dovo: [-35.0 -66.9  53.0 -39.1]
Biri: [-60.9 -50.4 -56.2  26.5]
fave: [-66.9 -35.1  52.9 -39.1]
taf: [-24.0 -39.8 -87.6 -12.5]
pori: [ 53.0 -35.0 -39.1 -66.8]
Nenul: [ 77.8 -60.4 -13.1  13.8]
Nudos: [-73.0  49.3   4.7 -46.5]
nibo: [-39.1 -35.1  53.0 -66.9]
order: [-39.1 -35.0 -66.9  53.0] => dovo
order: [-66.8 -39.1 -35.0  53.0] => pori
order: [-60.4 -13.1  13.8  77.8] => Nenul
order: [-39.1  52.9 -35.1 -66.9] => fave
order: [-66.9 -39.1 -35.0  53.0] => dovo
order: [-66.9 -39.1 -35.1  52.9] => fave
order: [ 26.5 -50.4 -60.9 -56.2] => Biri

nibo: [-31.8 -31.1  30.7 -30.6 -33.9]
vubi: [ 55.3 -70.4  22.5  -4.9  26.0]
Rem: [ 14.0   5.2  14.0 -34.9  31.6]
Nenul: [ -4.9  55.3  26.0  22.5 -70.5]
fave: [-11.6 -18.7 -17.7 -22.3  19.2]
dovo: [-11.6 -18.7 -17.7 -22.3 -31.7]
taf: [-38.4  18.6  -6.9   2.2 -29.2]
kebit: [ -4.9  22.5  55.3  25.9 -70.4]
Biri: [-33.9 -31.8 -31.1 -30.7  30.7]
order: [ 26.0  55.3 -70.4  22.5  -4.9] => vubi
order: [-22.3 -18.7 -17.7 -11.6  19.2] => fave
order: [ 55.3  22.5  26.0 -70.4  -4.9] => vubi
order: [-33.9 -31.8 -31.1  30.7 -30.6] => nibo

dovo: [  5.5  -7.6  10.0 -13.2  10.2  14.7  35.7  -5.3  14.8  17.6   7.1  12.8
  29.8  50.3 -29.9  -0.7  39.5 -41.5  12.0  18.2 -42.3 -19.4  18.1 -32.5
   0.5  13.2  61.9   6.9   9.8  -5.5  39.3  12.1 -15.9  16.9  12.7  17.0
 -42.7  62.1  27.5  67.3 -33.7 -36.3  46.9 -46.2  53.3 -41.4  19.6  12.3
  61.7  15.2   7.8   5.4  56.2]
vubi: [  5.5  19.6  12.7  35.7   7.1   6.9 -46.2  17.6 -13.2  29.8  -0.7  -5.3
 -19.4  10.2  14.8  16.9  12.8  56.2  -7.6   7.8   9.8  18.2 -42.3  53.3
  50.3  39.5  46.9 -32.5  14.7  -5.5  17.0 -33.7 -29.9   5.4  67.3  18.1
 -36.3  39.3  61.9  13.2  12.3  12.0  27.5   0.5  62.1 -42.8  12.1 -15.9
  61.7  15.2 -41.5  10.0 -41.4]
Nudos: [  5.5  46.9 -15.9   9.8   7.1  18.2  12.0 -13.2  -7.6   0.4  12.3  14.7
  35.7  27.5  29.8  19.6   7.8  10.0 -41.4 -42.7  61.7 -46.2  67.3  14.8
  61.9   5.4  -0.7  18.1  12.8 -33.7  -5.5 -19.4  17.6 -42.3 -41.5  56.2
  15.2  39.5   6.9  17.0  12.1 -36.3  53.3 -32.5  16.9  62.1  39.3 -29.9
  13.2  -5.3  12.7  50.3  10.2]
order: [ 17.6 -42.3 -41.5  56.2  15.2  39.5   6.9  17.0  12.1 -36.3  53.3 -32.5
  16.9  62.1  39.3 -29.9  13.2  -5.3  12.7  50.3  10.2   5.5  46.9 -15.9
   9.8   7.1  18.2  12.0 -13.2  -7.6   0.4  12.3  14.7  35.7  27.5  29.8
  19.6   7.8  10.0 -41.4 -42.7  61.7 -46.2  67.3  14.8  61.9   5.4  -0.7
  18.1  12.8 -33.7  -5.5 -19.4] => Nudos
order: [ 10.2  50.3  12.7  -5.3  13.2 -29.9  39.3  62.1  16.9 -32.5  53.3 -36.3
  12.1  17.0   6.9  39.5  15.2  56.2 -41.5 -42.3  17.6 -19.4  -5.5 -33.7
  12.8  18.1  -0.7   5.4  61.9  14.8  67.3 -46.2  61.7 -42.7 -41.4  10.0
   7.8  19.6  29.8  27.5  35.7  14.7  12.3   0.4  -7.6 -13.2  12.0  18.2
   7.1   9.8 -15.9  46.9   5.5] => Nudos
order: [ 15.2  53.3  56.2 -42.3  39.3  46.9  13.2  29.8  18.1  17.0  10.0  14.7
  -5.5  12.1   0.4  62.1   5.5  12.8  12.7 -15.9  12.0 -13.2  -5.3  27.5
   9.8  35.7  10.2  61.9 -32.5  19.6  61.7  50.3   7.8  39.5 -33.7  14.8
   7.1 -41.5  12.3  18.2 -29.9  67.3   6.9  -0.7 -42.7 -19.4 -41.4 -36.3
 -46.2  -7.6  17.6  16.9   5.4] => Nudos
order: [-46.2 -42.7 -42.3 -41.5 -41.4 -36.3 -33.7 -32.5 -29.9 -19.4 -15.9 -13.2
  -7.6  -5.5  -5.3  -0.7   0.5   5.4   5.5   6.9   7.1   7.8   9.8  10.0
  10.2  12.0  12.1  12.3  12.7  12.8  13.2  14.7  14.8  15.2  16.9  17.0
  17.6  18.1  18.2  19.6  27.5  29.8  35.7  39.3  39.5  46.9  50.3  53.3
  56.2  61.7  61.9  62.1  67.3] => dovo
order: [  7.1  -0.7  50.3  39.5  61.7  18.2  14.7   9.8  15.2  56.2  -7.6  67.3
   0.5   6.9  12.7 -42.3  46.9  12.8 -32.5   5.4 -15.9 -46.2 -13.2  35.7
  61.9 -41.4  10.0  12.3 -29.9  62.1 -42.7  13.2  29.8  39.3  18.1  12.1
  53.3  14.8  19.6  16.9 -19.4  27.5 -41.5  17.0  12.0 -36.3   7.8  17.6
 -33.7   5.5  -5.5  10.2  -5.3] => dovo

nibo: [-50.4  -3.8  12.9 -22.7  -5.5 -47.1  54.9  -1.7  -2.5   2.9  20.1  26.8
   8.7  -7.0  14.9 -56.7  -4.4  -0.6  36.6  30.8 -38.1 -24.8 -55.9  -0.3
  -1.3 -27.3  -7.4  13.2 -10.7  52.7 -24.9   5.2  -7.4 -60.5   6.5   1.6
  20.4  -7.9   4.9  21.4  50.9   1.9  20.4  37.7  27.5  52.8  13.6 -37.8
   7.1  -5.0  14.0  -9.2 -48.4  -9.8  56.9   6.9 -32.9  -4.4]
Nudos: [-60.6  -2.8  19.4  14.9  14.5 -44.9  59.1   3.2  31.7   2.4  -0.4  11.1
 -12.9   2.5   2.0 -37.7  17.9   0.7  47.4 -10.0  -8.1 -13.7 -51.9  -9.5
  14.6 -47.3  -3.8  -8.1  -8.5  62.0 -45.6  -5.1  -7.2 -62.1 -42.0   7.0
 -13.8   7.1 -12.4  19.7  15.9  -9.8 -31.0  22.7  51.1  48.0  28.6 -46.3
 -33.6  -1.4 -43.4  -1.5 -30.1  20.3  46.2  -5.0  -0.1 -11.4]
taf: [ 60.7   1.5 -45.3   1.6 -28.2 -51.7  40.9 -21.4 -53.9  65.3  30.3 -33.0
  28.3  56.7 -56.7 -47.3 -66.7  56.4  47.5  20.2 -10.7 -63.8 -26.5 -37.1
 -52.6 -59.9  17.8  28.9  48.5  57.2  14.2  34.4 -41.6  58.6 -66.3 -64.1
   2.4 -54.9 -50.0  48.9 -10.7  53.8  41.5 -28.7  21.8 -10.5 -32.5  16.0
  59.8  45.1  63.0  -5.1  51.3  46.2 -43.9 -57.8  32.8 -16.7]
Nenul: [ -3.8  25.0  -3.1 -16.9  -2.9 -45.9  39.0  -3.4 -59.9  -6.6 -22.5 -42.3
  43.1  -1.1   0.1 -51.2  -4.4   6.5  23.7  50.3   6.9 -31.9 -52.3  -6.5
  -1.2  60.8  -5.5  -4.8  28.4 -27.0  21.9  -7.6  25.1 -32.8   0.9  -3.3
  -0.1  -1.9   8.8 -50.6  28.4  -1.7   2.6  56.5 -45.5  54.2 -48.7  43.8
  61.1  -6.3   5.0  19.3  25.2 -32.7   0.7  -9.8 -66.2  20.8]
fave: [ 26.8 -27.3  -4.4 -38.1   6.9  -7.4  56.9  -4.4 -55.9  -9.8  -5.5  14.9
   1.6  14.0  -2.5  -5.0  13.2  -7.9  13.6  -0.6 -56.7  -0.3   7.1   4.9
 -50.4  -1.3   6.5 -60.4  21.4 -37.8  30.8  -9.2 -22.7  12.9  36.6   5.2
  -7.4  54.9 -24.8  -1.7  37.7  27.5   1.9   2.9  20.1  52.8  -7.0  50.9
  20.4 -10.7 -47.1  52.7  20.4  -3.8   8.7 -32.9 -48.4 -24.9]
vubi: [ 14.2 -66.7 -50.0  20.1  30.3 -54.9 -37.1 -47.3  41.5 -45.3 -28.7 -16.7
 -10.5 -59.9  56.4  28.3  45.1 -66.3 -43.9  58.6  32.8 -53.9 -57.8 -10.7
  47.5  48.5  17.8 -32.5 -56.7  51.3   1.6  -5.1 -64.1  21.8  63.0 -33.0
  56.7  28.9 -41.6 -10.7  57.2   1.5  60.7 -21.4  46.2 -28.2   2.4  48.9
  59.8 -52.6  65.3 -63.8  34.4  16.0  53.8 -26.5  40.9 -51.7]
gumum: [ 27.0 -42.6 -47.0 -18.0  53.5 -54.9 -26.3  17.3  57.6  25.9 -63.7 -58.6
   7.5 -13.7  37.2  44.3  50.5 -22.6 -33.3  47.3 -12.9 -53.4 -51.6  53.8
  47.5  25.5  59.4 -61.2 -56.8  59.1  18.8  57.8 -48.2  34.7  -2.7  38.2
  25.9  56.6 -60.8 -54.1  49.3  55.7  19.8  -8.3  54.5 -19.9 -37.6  11.2
  37.3   4.9   5.1 -34.5   4.0 -28.2  55.6  46.5  47.4 -56.8]
Rem: [-59.1  -4.1  17.8  17.7  18.9 -42.7  61.7   2.7  47.8   2.7  -8.6  -1.7
 -26.1  -2.0 -25.3 -19.2  10.8   1.0  50.2 -25.8   8.2 -14.7 -51.3  -9.2
  -7.1 -42.8  12.4  -4.8  -5.7  56.9 -52.3  -0.4   1.1 -50.1   0.4  -7.3
 -38.9  19.2 -11.9  10.4   4.4   6.2 -44.5  16.5  60.9  47.5  27.0 -30.5
 -44.4   2.8 -30.1  -4.9 -11.3  24.9  28.8  -6.6  16.3  -5.7]
order: [ 37.7  27.5  52.8  13.6 -37.8   7.1  -5.0  14.0  -9.2 -48.4  -9.8  56.9
   6.9 -32.9  -4.4 -50.4  -3.8  12.9 -22.7  -5.5 -47.1  54.9  -1.7  -2.5
   2.9  20.1  26.8   8.7  -7.0  14.9 -56.7  -4.4  -0.6  36.6  30.8 -38.1
 -24.8 -55.9  -0.3  -1.3 -27.3  -7.4  13.2 -10.7  52.7 -24.9   5.2  -7.4
 -60.5   6.5   1.6  20.4  -7.9   4.9  21.4  50.9   1.9  20.4] => nibo
order: [-11.4  -0.1  -5.0  46.2  20.3 -30.1  -1.5 -43.4  -1.4 -33.6 -46.3  28.6
  48.0  51.1  22.7 -31.0  -9.8  15.9  19.7 -12.4   7.1 -13.8   7.0 -42.0
 -62.1  -7.2  -5.1 -45.6  62.0  -8.5  -8.1  -3.8 -47.3  14.6  -9.5 -51.9
 -13.7  -8.1 -10.0  47.4   0.7  17.9 -37.7   2.0   2.5 -12.9  11.1  -0.4
   2.4  31.7   3.2  59.1 -44.9  14.5  14.9  19.4  -2.8 -60.6] => Nudos
order: [-66.7 -66.3 -64.1 -63.8 -59.9 -57.8 -56.7 -54.9 -53.9 -52.6 -51.7 -50.0
 -47.3 -45.3 -43.9 -41.6 -37.1 -33.0 -32.5 -28.7 -28.2 -26.5 -21.4 -16.7
 -10.7 -10.7 -10.5  -5.1   1.5   1.6   2.4  14.2  16.0  17.8  20.1  21.8
  28.3  28.9  30.3  32.8  34.4  40.9  41.5  45.1  46.2  47.5  48.5  48.9
  51.3  53.8  56.4  56.7  57.2  58.6  59.8  60.7  63.0  65.3] => vubi
order: [ -1.4 -43.4  -1.5 -30.1  20.3  46.2  -5.0  -0.1 -11.4 -60.6  -2.8  19.4
  14.9  14.5 -44.9  59.1   3.2  31.7   2.4  -0.4  11.1 -12.9   2.5   2.0
 -37.7  17.9   0.7  47.4 -10.0  -8.1 -13.7 -51.9  -9.5  14.6 -47.3  -3.8
  -8.1  -8.5  62.0 -45.6  -5.1  -7.2 -62.1 -42.0   7.0 -13.8   7.1 -12.4
  19.7  15.9  -9.8 -31.0  22.7  51.1  48.0  28.6 -46.3 -33.6] => Nudos

